Below is a small trained network, with its code and all its weights. Each question gives an input and a class and asks what happens when units are switched off, that is, made to give their printed mean instead of their output.

import numpy as np


def w(rows, s, z=0):
    codes = np.array(rows[::2]) - 128.0
    scale = np.full(codes.shape[1], s)
    scale[-1] = z or s
    return codes * scale


def norm(h):
    return h / np.sqrt((h * h).mean(-1, keepdims=True) + 1e-5)


def f(y):
    return np.maximum(y, 0)


def log_softmax(a):
    a = a - a.max(-1, keepdims=True)
    return a - np.log(np.exp(a).sum(-1, keepdims=True))


def net(x, mask):
    res = np.array(x, float).reshape(1, 4) / 4 @ E
    u = 0
    for l in range(4):
        y = f(norm(res) @ A[l][:, :-1].T + A[l][:, -1])
        res = res + np.where(mask[u : u + 8], y, B[l][:, -1]) @ B[l][:, :-1]
        u += 8
    return log_softmax(norm(res)[-1] @ U[:, :-1].T + U[:, -1])


A, B = {}, {}
E = w([
[174,206,138,194,50,64],'x0',
[254,81,114,71,180,67],'x1',
[83,234,127,106,186,37],'x2',
[127,127,125,127,126,127],'x3',
],0.008)
A[0] = w([
[86,201,124,170,102,117,4],'0.n0',
[153,91,106,96,162,114,137],'0.n1',
[117,69,160,123,136,241,16],'0.n2',
[105,153,189,48,155,159,64],'0.n3',
[181,123,132,227,124,177,68],'0.n4',
[1,134,172,97,161,215,94],'0.n5',
[135,203,138,95,171,145,159],'0.n6',
[68,137,174,254,93,122,68],'0.n7',
],0.0085,0.0031)
B[0] = w([
[137,155,220,155,77,17,198],'0.n0',
[153,54,174,90,172,182,195],'0.n1',
[83,128,246,158,145,171,214],'0.n2',
[121,99,43,47,113,128,163],'0.n3',
[166,120,102,93,60,199,184],'0.n4',
[131,164,3,223,109,99,254],'0.n5',
[67,143,124,139,108,24,192],'0.n6',
[141,161,157,37,77,151,235],'0.n7',
],0.0071,0.0056)
A[1] = w([
[156,156,125,203,76,121,87],'1.n0',
[2,145,121,214,148,174,136],'1.n1',
[98,124,64,148,202,24,188],'1.n2',
[71,166,179,69,122,121,2],'1.n3',
[116,190,84,140,60,161,84],'1.n4',
[127,102,84,140,152,212,115],'1.n5',
[241,151,151,82,46,81,23],'1.n6',
[165,106,55,149,111,102,94],'1.n7',
],0.0093,0.0022)
B[1] = w([
[76,29,127,99,138,195,211],'1.n0',
[254,145,149,215,167,108,242],'1.n1',
[101,209,67,45,100,224,245],'1.n2',
[95,98,172,142,142,148,159],'1.n3',
[195,74,146,75,106,104,224],'1.n4',
[126,121,138,141,115,97,197],'1.n5',
[115,153,91,224,124,166,255],'1.n6',
[129,81,154,196,188,104,160],'1.n7',
],0.0082,0.0059)
A[2] = w([
[119,94,205,125,137,49,230],'2.n0',
[142,45,122,172,144,97,67],'2.n1',
[152,134,66,96,146,76,73],'2.n2',
[111,135,136,149,90,141,2],'2.n3',
[107,58,161,5,191,156,168],'2.n4',
[205,65,121,155,115,143,116],'2.n5',
[206,157,78,122,151,91,137],'2.n6',
[71,137,129,77,139,124,102],'2.n7',
],0.012,0.0025)
B[2] = w([
[97,172,176,115,213,29,155],'2.n0',
[129,113,201,171,255,113,187],'2.n1',
[110,128,63,131,59,127,170],'2.n2',
[135,98,124,85,126,100,157],'2.n3',
[149,106,124,43,136,38,222],'2.n4',
[117,109,197,109,213,111,254],'2.n5',
[121,115,65,162,83,206,194],'2.n6',
[112,16,145,150,85,91,160],'2.n7',
],0.0089,0.008)
A[3] = w([
[98,149,156,123,136,96,3],'3.n0',
[147,117,112,103,74,167,84],'3.n1',
[84,153,106,109,78,149,154],'3.n2',
[135,53,166,148,173,108,147],'3.n3',
[101,92,131,170,140,158,80],'3.n4',
[159,106,176,136,107,136,99],'3.n5',
[134,198,60,192,86,149,51],'3.n6',
[147,80,140,9,145,163,164],'3.n7',
],0.013,0.0045)
B[3] = w([
[57,147,177,195,76,58,144],'3.n0',
[106,128,145,89,2,149,168],'3.n1',
[197,93,159,166,203,176,199],'3.n2',
[162,229,120,179,166,163,254],'3.n3',
[198,197,105,159,40,141,171],'3.n4',
[140,121,56,71,129,143,188],'3.n5',
[17,160,83,75,237,192,212],'3.n6',
[50,79,123,128,46,49,232],'3.n7',
],0.0087,0.0079)
U = w([
[240,117,182,225,168,190,251],'0',
[81,175,53,121,161,191,178],'1',
[162,52,217,102,218,37,108],'2',
[121,62,62,53,81,38,48],'3',
[178,82,169,121,1,176,92],'4',
[89,185,209,169,102,31,28],'5',
],0.018,0.0028)

Each question gives the input, the list of numbers given to net, and the class t.
The units are the neurons (one row each of A and B). Each row of codes is followed by its name. A weight is (code - 128) times the scale printed after its matrix; where a second scale follows, it is the last column's (A, B and U).
mask holds one flag per neuron, layer by layer. A switched-off neuron (its flag False) gives its mean, the last column of its row in B, instead of its output. The means were averaged over made-up inputs and are rounded, as every weight is.
A unit's drop is (log p(t) with every unit on - log p(t) with that unit switched off) / (log p(t) with every unit on - log p(t) with every unit switched off).
The circuit of an input: a set's keep is (log p(t) with only the set's units on - log p(t) with every unit switched off) / (log p(t) with every unit on - log p(t) with every unit switched off). Starting from the 12 units with the biggest drops (on a tie, the unit counted first), units are removed one at a time, each time the one whose removal leaves the highest keep (on an exact tie, the one counted first), for as long as the keep stays at least 0.8.
circuit, biggest first: the units of the circuit, biggest drop first
top k neurons: the k neurons with the biggest drops, biggest first
k most important neurons of layer l: the k neurons of layer l with the biggest drops, biggest first
drop of u: that unit's drop, to one decimal
input [-2,-5,0,5], class 0: circuit, biggest first => 1.n1
input [-7,0,-4,-3], class 0: 3 most important neurons of layer 1 => 1.n1, 1.n4, 1.n0
input [-2,1,-8,-3], class 2: top 3 neurons => 0.n5, 1.n6, 1.n2
input [2,0,-6,-5], class 4: top 4 neurons => 1.n1, 0.n4, 0.n5, 3.n7
input [-3,1,-6,-1], class 2: top 3 neurons => 1.n6, 0.n5, 2.n4
input [0,5,5,7], class 3: top 3 neurons => 0.n5, 1.n1, 0.n1
input [-2,1,-7,2], class 2: top 4 neurons => 0.n5, 1.n6, 1.n2, 2.n4
input [0,-3,-1,-4], class 0: top 3 neurons => 1.n2, 1.n1, 0.n5
input [0,1,-4,8], class 2: 3 most important neurons of layer 0 => 0.n5, 0.n7, 0.n2
input [-8,1,5,-2], class 3: top 2 neurons => 1.n6, 0.n3
input [1,-3,-3,-7], class 4: top 2 neurons => 0.n7, 0.n4
input [-1,-8,-8,-3], class 0: top 3 neurons => 1.n1, 1.n2, 0.n5
input [-6,1,5,3], class 3: 2 most important neurons of layer 2 => 2.n7, 2.n4
input [-6,6,1,1], class 3: circuit, biggest first => 3.n7
input [8,-5,0,-6], class 4: top 2 neurons => 0.n7, 1.n0
input [-1,3,-4,8], class 2: drop of 1.n2 => 0.3
input [7,3,8,-3], class 1: drop of 1.n2 => 0.2
input [2,5,2,5], class 1: drop of 3.n1 => 0.0
input [2,2,7,7], class 1: drop of 1.n2 => 1.6
input [-3,0,-2,2], class 0: top neuron => 0.n5
